Below are the code and all the weights of a small trained network. Each question names an input and a class and asks about switching units off, where a switched-off unit gives its printed mean instead of its output.

import numpy as np


def w(rows, s, z=0):
    codes = np.array(rows[::2]) - 128.0
    scale = np.full(codes.shape[1], s)
    scale[-1] = z or s
    return codes * scale


def f(y):
    return y / 2 * (1 + np.tanh(0.7978845608 * (y + 0.044715 * y**3)))


def log_softmax(a):
    a = a - a.max(-1, keepdims=True)
    return a - np.log(np.exp(a).sum(-1, keepdims=True))


def net(x, mask):
    res = np.array(x, float).reshape(1, 5) / 4 @ E
    y = f(res @ A[0][:, :-1].T + A[0][:, -1])
    res = res + np.where(mask, y, B[0][:, -1]) @ B[0][:, :-1]
    return log_softmax(res[-1] @ U[:, :-1].T + U[:, -1])


A, B = {}, {}
E = w([
[78,73,131],'x0',
[222,229,220],'x1',
[138,239,1],'x2',
[29,210,140],'x3',
[236,139,131],'x4',
],0.0077)
A[0] = w([
[215,94,147,253],'neuron 1',
[71,128,99,212],'neuron 2',
[82,86,101,75],'neuron 3',
[93,100,100,168],'neuron 4',
[56,142,136,220],'neuron 5',
[116,98,181,125],'neuron 6',
[174,247,144,195],'neuron 7',
[99,76,120,108],'neuron 8',
[62,74,58,197],'neuron 9',
[125,99,198,160],'neuron 10',
[91,89,198,119],'neuron 11',
[83,173,89,193],'neuron 12',
],0.015,0.0057)
B[0] = w([
[124,73,84,231],'neuron 1',
[197,117,227,205],'neuron 2',
[140,160,155,175],'neuron 3',
[118,142,208,182],'neuron 4',
[150,59,197,210],'neuron 5',
[74,184,56,173],'neuron 6',
[205,178,106,253],'neuron 7',
[170,196,184,171],'neuron 8',
[108,136,195,248],'neuron 9',
[53,146,36,194],'neuron 10',
[87,183,94,195],'neuron 11',
[152,138,255,203],'neuron 12',
],0.0097,0.012)
U = w([
[64,170,66,116],'0',
[148,177,153,139],'1',
[112,110,105,9],'2',
[187,121,73,129],'3',
[144,62,146,95],'4',
[124,9,111,220],'5',
],0.016,0.014)

Each question gives the input, the list of numbers given to net, and the class t.
The units are the neurons (one row each of A and B). Each row of codes is followed by its name. A weight is (code - 128) times the scale printed after its matrix; where a second scale follows, it is the last column's (A, B and U).
mask holds one flag per neuron, in row order. A switched-off neuron (its flag False) gives its mean, the last column of its row in B, instead of its output. The means were averaged over made-up inputs and are rounded, as every weight is.
A unit's drop is (log p(t) with every unit on - log p(t) with that unit switched off) / (log p(t) with every unit on - log p(t) with every unit switched off).
The circuit of an input: a set's keep is (log p(t) with only the set's units on - log p(t) with every unit switched off) / (log p(t) with every unit on - log p(t) with every unit switched off). Starting from all 12 units, units are removed one at a time, each time the one whose removal leaves the highest keep (on an exact tie, the one counted first), for as long as the keep stays at least 0.8.
units of the circuit, in order: the units of the circuit, biggest drop first
k most important neurons: the k neurons with the biggest drops, biggest first
drop when u is switched off: that unit's drop, to one decimal
input [2,4,-3,-5,6], class 5: units of the circuit, in order => [neuron 1]
input [8,4,1,-4,3], class 5: units of the circuit, in order => [neuron 7; neuron 1]
input [-1,0,-1,-7,-2], class 5: units of the circuit, in order => [neuron 7; neuron 1]
input [-1,-2,1,-1,1], class 5: units of the circuit, in order => [neuron 7; neuron 8]
input [1,0,0,1,2], class 5: units of the circuit, in order => [neuron 7; neuron 8; neuron 11]
input [1,-2,-7,3,-2], class 0: units of the circuit, in order => [neuron 10; neuron 11]
input [-4,-8,-1,8,-3], class 4: 2 most important neurons => [neuron 5; neuron 7]
input [-2,-7,8,-6,7], class 5: units of the circuit, in order => [neuron 7; neuron 8]
input [-2,-2,3,-8,7], class 5: 2 most important neurons => [neuron 1; neuron 7]
input [1,-6,1,-7,-1], class 1: 2 most important neurons => [neuron 8; neuron 5]
input [4,-6,1,7,8], class 4: 2 most important neurons => [neuron 7; neuron 11]
input [3,-7,-1,3,1], class 1: 2 most important neurons => [neuron 8; neuron 1]
input [-5,6,-6,-7,3], class 3: 2 most important neurons => [neuron 5; neuron 7]
input [-4,-3,-5,4,4], class 5: units of the circuit, in order => [neuron 7]
input [6,3,-3,-1,5], class 0: drop when neuron 2 is switched off => 0.2
input [-7,8,-5,-7,0], class 3: drop when neuron 7 is switched off => 0.1
input [4,-1,-7,0,-7], class 0: drop when neuron 6 is switched off => 0.3
